After every row comes roughly how far along a hidden order it lies, from 0 to 10.
(in the rows, 128 means zero)
[141 110 167 170 135 135 126 170 186 194 115 121 114  91 128  85 133 128
  63 154 131  79 111  69]  4
[135 118 122 115 136 106 125 108 147 125 117 101  84 102 124  92 135 143
  78 133 126 122 137 154]  1
[158 105 133 126 129 116 113  96 133 145 100 102  96 107 114  93 139 149
 129 135 134 107 129 159]  6
[128 115 156 142 123  99 121  91 123 140 107 118  77 107 111  72 148 142
 127 141 133 122 126 154]  7
[115 119 159 191 123 140 132 163 177 207 104 121 104  72 126  77 143 125
 110 176 141  70  88  57]  4
[ 71 131 172 191 120 127 154 122 161 199 120 157  83  74 129  74 149 114
  90 173 135 113  92  67]  0
[121 115 139 138 131 120 132 105 147 136 118 109  85  95 123  91 134 132
  99 128 131 122 133 136]  2
[132 110 141 146 125 117 131 122 146 150 113 109 100  90 125  82 137 136
  92 146 133 102 114 123]  3
[179 103 176 120 120  85 124  96 143 106 102 136 118  97 137  79 129 123
  67 151 120 133 142 119]  9
[186 109  93  86 150 100 111 151 158 127 130  41  94 131 124  97 113 172
  87  87 121 143 160 203]  3
[132 114 155 166 128 123 123 139 162 185 104 108  96  91 116  83 140 140
 122 155 137  91 105 108]  6
[187 107 156 107 131  78 115 105 139  97 112 113 119  96 131  91 122 134
  46 136 118 132 156 151]  8
[ 79 154 160 176 117  97 145 105 130 119 134 153  83 101 126  87 147 121
 113 161 128 146 110 108]  0
[117 115 134 168 142 120 136 178 197 193 130 100  81  93 131  78 130 143
  71 136 131 114 114 100]  3
[207  87 155 109 131 111 112 120 144 169 105 111 138  95 136 110 118 129
  55 133 123 114 153 128]  8
[148  95 131 132 138 122 129 136 168 159 138  62  54 110 129  52 127 160
 104  92 131 169 166 179]  6
[119 116 184 187 131 103 137 147 179 187 119 149 100  77 132  66 141 121
  43 171 127  97 111  58]  6
[159 100 177 149 130  98 126 118 150 136 114 139 116  80 135  85 130 123
  40 160 123 113 137  97]  7
[129  99 132 148 133 158 127 140 167 185 109 123 107  92 129 116 128 125
  92 140 136  80 121  97]  1
[154  91 119 111 134 131 127 111 160 148 134  73  67 108 131  79 126 151
 106 100 133 164 158 184]  5
[152 102 125 142 126 149 115 125 145 171  99 109 104  94 118  88 134 135
 132 150 142  87 124 123]  5
[199  91 178 130 127 100 120 131 167 134  93 128 136  76 138 100 117 126
  53 152 122 119 124 105]  9
[ 87 143 180 194 122  92 140 121 152 162 113 132  72  79 113  32 158 134
 116 176 133 116  93  95]  6
[171  96 167 132 129  94 119  85 123 102 117 138 112  90 134  94 131 125
  44 149 121 127 156 124]  7
[ 81 145 180 203 107  99 144 111 153 167 111 143  47  59 125  29 160 121
 116 193 140 107  82  70]  4
[112 124 166 205 107 126 127 159 164 201 102 133 116  65 127  43 160 123
 138 191 142  81  78  66]  6
[133 100 141 147 137 133 133 143 174 184 137  73  57 100 132  65 127 149
  94 115 133 153 145 146]  6
[136 118 148 154 122 113 124 119 145 152 109 104  93  90 120  62 142 138
 118 160 137 103 111 120]  5
[ 96 124 174 172 128  98 130  97 143 169 113 122  58  97 109  54 154 142
 128 155 131 121 110 131]  9
[128 109 135 139 136 129 131 134 165 164 120  95  80  97 127  90 130 138
  88 133 130 120 125 125]  2
[159 112 205 174 118  96 137 143 182 162  98 148 129  55 141  61 130 114
  54 180 125 118 106  55]  10
[135 114 127 136 141 110 130 123 161 145 124  91  79  99 127  78 126 146
  88 129 128 128 130 132]  2
[177 120 113 119 126  95 105 114 129 110 116  77 102 107 120  76 131 155
 121 132 132 110 139 180]  4
[186  83 171 126 137 112 115 104 141 127 115 140 132  91 136 119 120 120
  43 149 121 112 157 109]  8
[157 151 117 143 147  60 120 193 182 130 130  58  88 116 116  56 128 178
  61 127 117 113 112 150]  3
[116 135 159 167 122 100 132 131 154 152 112 116 100  79 123  57 146 137
  98 168 133 102 105 106]  3
[125 117 139 175 131 134 136 159 183 191 115 113  98  92 128  84 137 129
  84 152 135  82 104  83]  2
[202 115 181 106 117  74 122 126 162 111  86 111 136  74 139  77 113 135
  61 147 119 144 123 116]  10
[138 120 140 150 117 107 128 118 151 149 113 105  95  88 123  98 141 139
 103 149 133 106 116 129]  3
[142 124 145 157 113  99 116 131 129 142 110 109  99  81 123  34 147 145
 136 161 135 110 106 135]  5
[153 109 140 154 137 124 114 183 174 194 108  83  98 107 117  88 146 151
 109 148 134  79 108 108]  6
[215  88 133 108 143 109 104 134 153 124 117  94 144 112 133 118 111 142
  56 126 122 100 161 140]  7
[184 100 126 108 139 110 111 129 142 116 113  88 118 118 123 103 122 144
  83 118 124 102 151 162]  4
[133 109 166 166 128 137 124 149 169 202 102 119  93  91 118  80 140 133
 120 161 141  80 105  87]  6
